Rows, each followed by one of two labels for a hidden trait (new trait and labels in each part)
2, -2, -2, 1, 8, 0, 0, -2, 0, -3, 3, -6, -1, -2, -7, 0, 1, -3, -4 | <39>
4, -2, -1, 2, 22, 0, -4, -1, 0, -1, 7, -4, 10, -1, 25, 6, 7, -5, -4 | <38>
-3, -2, 3, 0, -20, 0, 10, 5, 2, -7, -8, -2, -4, 1, -24, -12, -11, 2, 0 | <39>
1, -1, -2, 0, 7, 1, 5, -1, 0, -11, 0, -11, -12, -1, -25, -2, -7, -4, -2 | <39>
4, -8, -3, 0, 6, 1, 0, 7, -1, -2, 9, 0, 29, -4, -18, 10, 13, 1, -4 | <38>
-2, 9, 0, -4, -12, 0, -1, -6, -1, 3, -2, 6, -8, 2, -7, -10, -8, 7, 5 | <39>
0, -2, -1, -1, -3, 1, 5, 0, -1, -8, 0, -3, -5, -4, -31, -2, -1, 0, -3 | <39>
2, -11, 0, 3, -2, 0, 7, 11, 1, -3, 1, -5, 27, -6, 2, 3, 5, -3, -6 | <39>
-1, -3, 3, 2, -20, 0, 10, 8, 1, -11, -9, -7, 0, -1, -26, -12, -13, 1, -1 | <39>
3, -1, -3, -2, -3, 2, 2, -2, -2, -9, 6, -2, 3, -1, -47, 4, 3, 3, -1 | <39>
4, -7, -2, 1, 10, 1, -2, 4, 0, 0, 8, -1, 20, -3, 1, 10, 10, -4, -5 | <38>
0, 0, -1, -2, -13, 1, 6, 1, -1, -8, -1, -2, -7, -2, -41, -6, -6, 4, 1 | <39>
1, -7, 1, 1, -7, 0, 4, 11, 1, -1, 0, 2, 27, -5, -1, 0, 2, 2, -5 | <39>
-2, -9, 3, 1, -30, 1, 11, 17, 1, -6, -3, 6, 40, -7, -39, -5, 8, 5, -3 | <39>
-1, -5, 3, 2, -9, -1, 4, 11, 2, 0, -5, 1, 30, -4, 7, -8, 2, 0, -3 | <39>
4, -3, -2, 1, 5, 0, -1, 3, -1, -1, 7, -1, 22, -3, -17, 6, 11, -1, -4 | <38>
0, -4, 0, 0, -7, 1, 9, 1, 0, -11, -3, -9, -13, -2, -44, -8, -8, -1, -2 | <39>
0, -3, 0, 0, -8, 1, 13, 3, 0, -11, -3, -8, -5, -2, -38, -5, -9, -1, 0 | <39>
1, 1, -2, 1, 14, 1, 2, -6, 0, -9, 1, -16, -28, 2, -16, -2, -10, -9, -2 | <38>
2, -13, 0, 3, -5, 1, 7, 13, 1, -4, 4, -2, 31, -8, -12, 5, 7, -1, -9 | <38>
2, 3, -2, -1, 2, 1, 2, -6, -1, -9, 1, -11, -23, 3, -37, -6, -6, -2, 1 | <39>
1, -8, 2, 2, -10, 0, 5, 12, 1, -2, -2, 1, 29, -5, -8, -5, 4, 2, -4 | <39>
4, -7, -2, 0, 4, 1, -1, 4, -1, -2, 10, 2, 30, -6, -17, 10, 14, 1, -4 | <38>
2, 0, -3, 0, 5, 1, 5, -3, -1, -11, 2, -14, -20, 1, -31, -4, -6, -4, -1 | <39>
4, -7, -2, 2, 15, 0, -2, 1, 0, 0, 6, -5, 14, -3, 8, 8, 9, -5, -5 | <38>
2, 1, -2, 0, 5, 1, 5, -2, -1, -10, 2, -14, -21, 1, -35, -4, -8, -3, -2 | <39>
-2, -6, 3, 1, -26, 1, 14, 12, 2, -13, -10, -6, 3, -2, -43, -9, -16, 0, -2 | <39>
1, 0, -1, -2, 0, 1, 4, -5, 0, -8, -1, -6, -13, 2, -38, -5, -4, -1, 0 | <39>
2, -3, 1, 1, -8, 0, 3, 6, 0, -1, 2, 2, 23, -4, -3, -2, 5, 1, -2 | <39>
0, -10, 2, 1, -22, 0, 6, 16, 0, 1, 0, 11, 42, -6, -9, 3, 10, 6, -3 | <39>
-2, -7, 3, 3, -20, 0, 14, 13, 2, -13, -9, -9, 2, -2, -33, -11, -13, -2, -3 | <39>
4, -14, -2, 3, 13, 1, 4, 9, 0, -6, 8, -9, 27, -5, -11, 10, 9, -6, -8 | <38>
1, 0, -2, 0, -3, 1, 5, -2, -1, -12, -1, -10, -16, 1, -48, -5, -5, -2, -1 | <39>
3, -6, -1, 2, 8, 0, 3, 5, 1, -4, 4, -6, 14, -3, -11, 0, 5, -5, -5 | <39>
-2, -5, 2, 1, -13, 0, 12, 7, 1, -9, -7, -6, -6, -1, -20, -11, -12, 1, -1 | <39>
3, -6, 0, 2, 7, 1, 2, 8, 0, -5, 4, -3, 25, -5, -18, 4, 9, -2, -5 | <39>
2, -2, -3, -1, 7, 1, 6, -3, 0, -12, 3, -14, -15, -1, -26, 1, -8, -5, -3 | <38>
3, -6, -1, 1, 5, 1, -1, 4, 0, -1, 6, -2, 22, -5, -7, 8, 14, -3, -4 | <38>
4, -4, -2, 0, 9, 1, -3, 1, -1, 1, 8, 1, 21, -2, 1, 9, 13, 1, -3 | <38>
-2, -4, 1, 1, -15, 1, 11, 7, 1, -9, -6, -8, 1, -2, -29, -10, -10, 0, -2 | <39>
-1, -3, 3, 3, -9, -1, 6, 15, 1, -1, -5, -1, 19, -3, 8, -7, -1, -1, -3 | <39>
3, -11, -1, 3, 13, 0, 4, 7, 1, -5, 6, -7, 21, -5, 0, 10, 10, -6, -7 | <38>
0, -13, 3, 4, -17, 0, 13, 20, 2, -9, -3, -2, 34, -7, -23, -7, 3, -1, -7 | <39>
-2, 1, 2, 0, 0, -1, 2, 2, 1, 2, -6, -1, -3, 0, 16, -10, -8, -2, -2 | <39>
4, -8, -2, 3, 17, 0, 0, 4, -1, -2, 8, -6, 18, -3, 1, 10, 11, -4, -7 | <38>
5, -11, -3, 0, -5, 2, 3, 8, -3, -6, 12, 0, 41, -6, -52, 10, 18, 3, -6 | <38>
0, -4, 2, 0, -12, 0, 0, 10, 0, 5, 2, 11, 32, -4, 9, 1, 7, 7, -1 | <39>
-1, -7, 4, 4, -11, -1, 5, 15, 2, 0, -6, 1, 28, -4, 10, -5, 1, 0, -5 | <39>
2, -7, 1, 1, -7, 0, 4, 8, 0, 0, 3, 2, 21, -6, -5, -1, 6, 1, -3 | <39>

1, 3, -2, 5, -9, -16, 2, -4, -7, 1, 4, -1, 3, 6, 4, 1, 8, 0, 4, -3, 0, -7, 9, 4, -10, -7 | z619
-3, -4, 10, 3, -9, -19, 10, -5, -12, -12, 2, 15, 8, -15, -5, 11, 9, 1, 16, 7, -4, -17, 6, 1, -5, -8 | z619
-5, 3, 14, 8, -17, -22, 9, -11, -14, -7, 0, 9, 6, -13, 0, 18, 9, 5, 14, 10, 0, -20, 8, 0, -8, -15 | z619
-9, -1, 10, 3, 6, -24, 5, -2, -9, -33, 9, 23, -7, 29, 10, 19, 3, -1, 7, -13, 6, -20, 30, 16, -1, -14 | z843
-15, 21, 2, 24, -20, -20, 7, 17, -2, 1, -34, 42, 27, -8, -16, 20, 55, -14, 11, 8, -11, 20, 20, -6, 3, -18 | z843
-5, 63, -28, 13, -9, -28, 0, -21, 12, -26, 28, 33, 36, -27, 42, 16, 31, -51, -16, -56, -28, -63, -2, 1, -9, -6 | z843
-4, 6, 10, 3, -11, -25, 9, -16, -16, -19, 8, 17, 5, -18, 0, 26, 17, 3, 12, 10, -7, -29, 14, 4, 0, -8 | z619
-7, 3, -1, 0, -5, -18, 5, -19, -19, -13, -7, 14, 17, -2, -5, 10, 4, -2, 10, 10, -2, -5, -4, 1, 0, 1 | z843
-16, 13, -17, 0, 8, -16, 1, -41, -33, -38, -30, 32, 31, 9, -27, -3, -3, 0, 20, 16, -3, 6, -9, 3, 10, 24 | z843
-1, 19, 1, 7, -14, -22, 4, -7, -7, -6, 8, 14, 11, -12, 9, 10, 14, -9, 1, -3, -5, -20, 3, 0, -3, -12 | z843
0, 4, 1, 1, -11, -22, 9, -9, -8, -1, -1, 3, 24, -18, 1, 13, 14, 6, 6, 10, -5, -14, 14, 6, -13, -14 | z619
5, 5, 2, 7, -12, -19, 6, 0, -2, 6, 0, -3, 10, -10, 4, -3, 6, -6, 2, 1, -1, -7, 3, -3, -11, -10 | z619
-6, 4, 15, 7, -17, -27, 9, -13, -10, -8, -3, 15, 11, -11, 2, 23, 9, 2, 24, 15, 2, -28, 14, 4, -3, -17 | z843
-8, 2, 16, -3, -15, -8, 4, -16, 2, -10, -20, 10, 12, -11, 1, 34, -2, 6, 41, 22, 10, -23, 6, 0, 1, -21 | z843
-7, 3, 10, 4, -4, -20, 9, -11, -18, -23, -2, 8, 6, -12, -7, 15, 11, 7, 16, 11, 2, -13, 4, 2, 4, 0 | z619
-17, 23, -21, 5, 3, -19, 5, -53, -50, -41, -37, 41, 57, 16, -27, -6, -3, -4, 28, 17, -2, 7, -16, 3, 5, 21 | z843
7, 1, -4, 4, -4, -11, 9, -13, -3, -1, -8, 0, 19, -16, 5, 10, 11, 9, -2, 7, -10, -16, 11, 8, -8, -13 | z843
-9, 8, 5, 12, -12, -22, 7, 3, -1, -11, -13, 34, 5, -4, -9, 14, 32, -9, 15, 7, -8, 4, 12, -3, 5, -7 | z843
0, 8, 17, 2, -14, -33, 9, -12, -14, -18, 3, 9, 18, -35, -6, 4, 6, 7, 10, 5, -2, -26, -2, -7, -2, -2 | z843
1, 17, 22, -2, -13, -30, 9, -14, -14, -17, 4, 10, 29, -36, -9, -7, 0, 15, 3, 3, -1, -28, -3, -9, 0, 0 | z843
-1, 7, 14, 4, -19, -10, 5, -11, 10, 6, -26, 8, 15, -10, -2, 16, -9, 6, 35, 15, 11, -11, 5, -3, -11, -26 | z843
5, 3, 1, 3, -13, -27, 10, -12, -11, 3, -3, 3, 22, -15, 1, 5, 16, 4, 4, 12, -2, -23, 8, 6, -14, -22 | z619
-1, 13, 14, 4, -19, -25, 8, -10, -12, -11, 4, 8, 20, -23, -6, -6, 7, 5, 5, 3, -1, -21, 3, -2, -2, -6 | z843
-3, 6, 6, 3, -15, -20, 3, -5, -7, -6, 3, 7, 3, -8, -3, 22, 11, 3, 13, 11, -2, -21, 6, -1, -8, -9 | z619
-5, 2, 5, 0, -3, -12, 6, 0, -4, -9, -4, 13, -3, -7, -5, 15, 12, 0, 3, 5, -3, -4, 7, 2, 9, -4 | z619
1, -2, 6, 2, -5, -3, 0, -4, -9, -4, -1, 0, 2, -7, -3, 18, 1, 3, 9, 8, 4, -6, 4, 4, 5, -10 | z619
-1, 11, 1, 12, -12, -18, 10, 1, -2, 5, -7, 14, 13, -8, -2, 2, 28, -6, 6, 1, -5, 1, 7, -7, -3, -3 | z843
-5, -4, 8, 1, -5, -16, 4, -6, -11, -16, 2, 12, -4, 6, 3, 12, 7, 0, 8, 2, 2, -18, 14, 7, -1, -6 | z619
-3, 8, 6, 7, -13, -20, 6, -1, -9, -2, -1, 7, 13, -4, 1, 4, 19, -3, 7, 3, -3, -5, 9, 3, -5, -9 | z619
23, 1, -27, 8, 22, -15, 23, -45, -1, -6, -38, 1, 63, -37, 16, 27, 13, 46, -19, 30, -17, -24, 37, 25, -39, -47 | z843
-13, 12, -10, 6, -5, -21, 5, -38, -35, -24, -25, 19, 35, 7, -15, -3, 10, -1, 17, 12, -5, -5, -8, -1, -2, 9 | z843
-2, 1, 2, 5, -12, -20, 5, -7, -10, 0, 2, 3, 5, -6, -1, 9, 9, 0, 4, 8, -4, -10, 3, 1, -5, -3 | z619
-3, 4, 14, 6, -31, -40, 16, -18, -21, -1, 9, 10, 18, -23, -1, 16, 20, 3, 18, 12, -3, -35, 5, 2, -7, -14 | z619
-2, 8, 5, 11, -16, -21, 8, 2, -9, 0, 3, 13, 10, -3, -4, 10, 17, -6, 12, 7, -1, -7, 5, -2, -4, -12 | z843
-4, 9, 7, 3, 3, -22, 6, 0, -7, -31, 14, 17, 4, 32, 20, 8, 8, -1, 9, -16, 5, -16, 32, 17, -8, -16 | z843
-10, -5, 12, -7, 13, -6, 1, -15, -15, -44, -2, 23, -17, -4, -4, 32, 5, 9, 11, 10, -1, -20, 11, 11, 17, 5 | z619
-3, 4, 5, 6, -6, -19, 6, -1, -7, -9, -3, 15, -1, -7, 4, 14, 17, 1, 8, 9, -3, -14, 6, 4, 3, -3 | z619
-5, 12, 16, -8, 4, -10, 3, -11, -9, -21, 0, 12, 20, -27, -13, 0, 0, 13, 0, 2, 2, -14, -10, -7, 16, 12 | z843
1, 1, -1, 7, -12, -20, 9, -4, -3, 7, -1, 2, 15, -18, 7, 3, 9, 3, 5, 9, -3, -12, 6, 2, -13, -8 | z619
-8, 14, 8, 16, -12, -24, 8, 5, -5, -12, -17, 35, 11, -13, -5, 28, 38, -9, 13, 5, -7, 3, 12, -1, 9, -10 | z843
-2, 5, 7, 5, -18, -22, 10, -5, -12, 2, 6, 6, 9, -7, 3, 5, 14, -2, 9, 6, -2, -14, 6, 2, -14, -5 | z619
10, 3, -7, 4, -7, -18, 15, -15, -8, 2, -13, 7, 35, -19, 10, 11, 12, 15, -3, 15, -10, -19, 14, 7, -19, -24 | z843
